Here is a tiny trained network, its code and every weight. The questions are about switching its units off for an input and a class, where a switched-off unit gives its printed mean instead of its output.

import numpy as np


def w(rows, s, z=0):
    codes = np.array(rows[::2]) - 128.0
    scale = np.full(codes.shape[1], s)
    scale[-1] = z or s
    return codes * scale


def norm(h):
    return h / np.sqrt((h * h).mean(-1, keepdims=True) + 1e-5)


def f(y):
    return y / 2 * (1 + np.tanh(0.7978845608 * (y + 0.044715 * y**3)))


def log_softmax(a):
    a = a - a.max(-1, keepdims=True)
    return a - np.log(np.exp(a).sum(-1, keepdims=True))


def net(x, mask):
    res = np.array(x, float).reshape(1, 2) / 4 @ E
    u = 0
    for l in range(4):
        y = f(norm(res) @ A[l][:, :-1].T + A[l][:, -1])
        res = res + np.where(mask[u : u + 6], y, B[l][:, -1]) @ B[l][:, :-1]
        u += 6
    return log_softmax(norm(res)[-1] @ U[:, :-1].T + U[:, -1])


A, B = {}, {}
E = w([
[83,18,9,141,2,64],'x0',
[151,136,207,10,19,224],'x1',
],0.0059)
A[0] = w([
[142,129,44,67,123,195,254],'0.n1',
[58,129,126,94,233,209,147],'0.n2',
[240,134,2,140,198,183,145],'0.n3',
[92,134,114,52,173,108,101],'0.n4',
[129,168,198,107,148,89,242],'0.n5',
[84,181,218,69,116,166,122],'0.n6',
],0.0065,0.00074)
B[0] = w([
[150,156,131,179,163,111,169],'0.n1',
[34,81,84,177,76,92,193],'0.n2',
[96,102,142,120,143,165,161],'0.n3',
[141,132,141,230,112,174,128],'0.n4',
[1,115,30,190,72,162,187],'0.n5',
[103,157,107,93,109,116,255],'0.n6',
],0.0088,0.0038)
A[1] = w([
[248,201,55,36,162,116,50],'1.n1',
[247,62,87,104,178,129,253],'1.n2',
[40,37,235,105,176,185,41],'1.n3',
[62,13,150,155,38,248,182],'1.n4',
[122,113,254,151,119,208,203],'1.n5',
[49,64,106,161,161,193,1],'1.n6',
],0.0059,0.001)
B[1] = w([
[113,160,72,104,125,27,121],'1.n1',
[92,165,166,223,174,1,159],'1.n2',
[163,155,130,203,124,130,138],'1.n3',
[142,141,101,172,210,127,254],'1.n4',
[90,93,52,128,137,61,149],'1.n5',
[210,130,89,150,186,29,193],'1.n6',
],0.0077,0.0036)
A[2] = w([
[91,173,207,199,253,87,145],'2.n1',
[97,193,89,25,101,182,173],'2.n2',
[71,248,176,162,146,169,3],'2.n3',
[134,93,192,96,33,174,153],'2.n4',
[72,49,108,127,234,159,140],'2.n5',
[77,14,162,198,19,50,133],'2.n6',
],0.0066,0.00062)
B[2] = w([
[181,107,117,88,54,137,253],'2.n1',
[138,98,139,163,76,2,224],'2.n2',
[81,134,140,92,121,179,202],'2.n3',
[83,142,111,140,22,130,160],'2.n4',
[96,124,132,200,82,151,186],'2.n5',
[161,110,91,77,205,208,248],'2.n6',
],0.0089,0.005)
A[3] = w([
[108,193,140,124,121,170,95],'3.n1',
[166,71,117,143,189,115,170],'3.n2',
[99,221,195,194,99,178,54],'3.n3',
[255,137,135,82,147,57,247],'3.n4',
[64,100,118,93,50,197,217],'3.n5',
[67,164,110,163,176,244,130],'3.n6',
],0.0081,0.0015)
B[3] = w([
[132,36,105,64,150,94,137],'3.n1',
[49,141,188,82,7,167,226],'3.n2',
[154,144,134,35,130,255,182],'3.n3',
[88,220,131,185,190,103,193],'3.n4',
[59,112,19,163,78,246,253],'3.n5',
[103,88,127,168,188,159,217],'3.n6',
],0.0081,0.0044)
U = w([
[130,88,2,113,200,168,240],'0',
[130,97,88,228,50,47,250],'1',
[115,183,79,159,169,46,122],'2',
[243,100,206,113,93,35,6],'3',
],0.0084,0.0015)

Each question gives the input, the list of numbers given to net, and the class t.
The units are the neurons (one row each of A and B). Each row of codes is followed by its name. A weight is (code - 128) times the scale printed after its matrix; where a second scale follows, it is the last column's (A, B and U).
mask holds one flag per neuron, layer by layer. A switched-off neuron (its flag False) gives its mean, the last column of its row in B, instead of its output. The means were averaged over made-up inputs and are rounded, as every weight is.
A unit's drop is (log p(t) with every unit on - log p(t) with that unit switched off) / (log p(t) with every unit on - log p(t) with every unit switched off).
The circuit of an input: a set's keep is (log p(t) with only the set's units on - log p(t) with every unit switched off) / (log p(t) with every unit on - log p(t) with every unit switched off). Starting from the 12 units with the biggest drops (on a tie, the unit counted first), units are removed one at a time, each time the one whose removal leaves the highest keep (on an exact tie, the one counted first), for as long as the keep stays at least 0.8.
units of the circuit, in order: the units of the circuit, biggest drop first
unit that matters most: the unit with the biggest drop
top k neurons: the k neurons with the biggest drops, biggest first
top k neurons in layer l: the k neurons of layer l with the biggest drops, biggest first
drop when u is switched off: that unit's drop, to one decimal
input [8,-5], class 0: units of the circuit, in order -> 2.n6, 2.n2
input [-3,-6], class 1: top 2 neurons -> 1.n6, 2.n1
input [-5,-6], class 1: units of the circuit, in order -> 2.n1, 2.n6
input [8,5], class 0: units of the circuit, in order -> 2.n6
input [-4,6], class 1: units of the circuit, in order -> 2.n2, 1.n5
input [-5,6], class 1: top 4 neurons -> 2.n2, 0.n6, 2.n6, 1.n5
input [6,-4], class 0: units of the circuit, in order -> 2.n6, 2.n2
input [8,0], class 0: top 2 neurons -> 2.n6, 2.n2
input [0,1], class 2: top 3 neurons in layer 0 -> 0.n2, 0.n6, 0.n3
input [-6,7], class 1: top 3 neurons in layer 2 -> 2.n2, 2.n6, 2.n4
input [1,-2], class 2: top 3 neurons -> 3.n4, 0.n5, 0.n2
input [2,3], class 2: top 2 neurons in layer 1 -> 1.n1, 1.n2
input [-2,-6], class 1: top 2 neurons in layer 2 -> 2.n1, 2.n5
input [3,1], class 2: top 4 neurons -> 0.n2, 1.n2, 0.n5, 3.n4
input [-6,-8], class 1: unit that matters most -> 0.n2
input [-3,5], class 1: top 3 neurons -> 2.n2, 0.n6, 2.n6
input [0,-2], class 2: top 2 neurons in layer 3 -> 3.n4, 3.n5
input [1,2], class 2: top 3 neurons -> 0.n2, 1.n1, 0.n5
input [0,-1], class 2: top 2 neurons -> 1.n6, 3.n4
input [6,2], class 0: units of the circuit, in order -> 2.n6
input [-1,-4], class 1: top 2 neurons -> 1.n6, 2.n5
input [3,-3], class 2: top 3 neurons in layer 1 -> 1.n2, 1.n4, 1.n5
input [7,4], class 0: top 2 neurons -> 2.n6, 0.n6
input [-5,-7], class 1: top 2 neurons in layer 2 -> 2.n1, 2.n6
input [6,4], class 0: top 2 neurons in layer 1 -> 1.n4, 1.n2
input [6,0], class 0: drop when 2.n6 is switched off -> 2.1
input [-1,6], class 1: units of the circuit, in order -> 2.n2
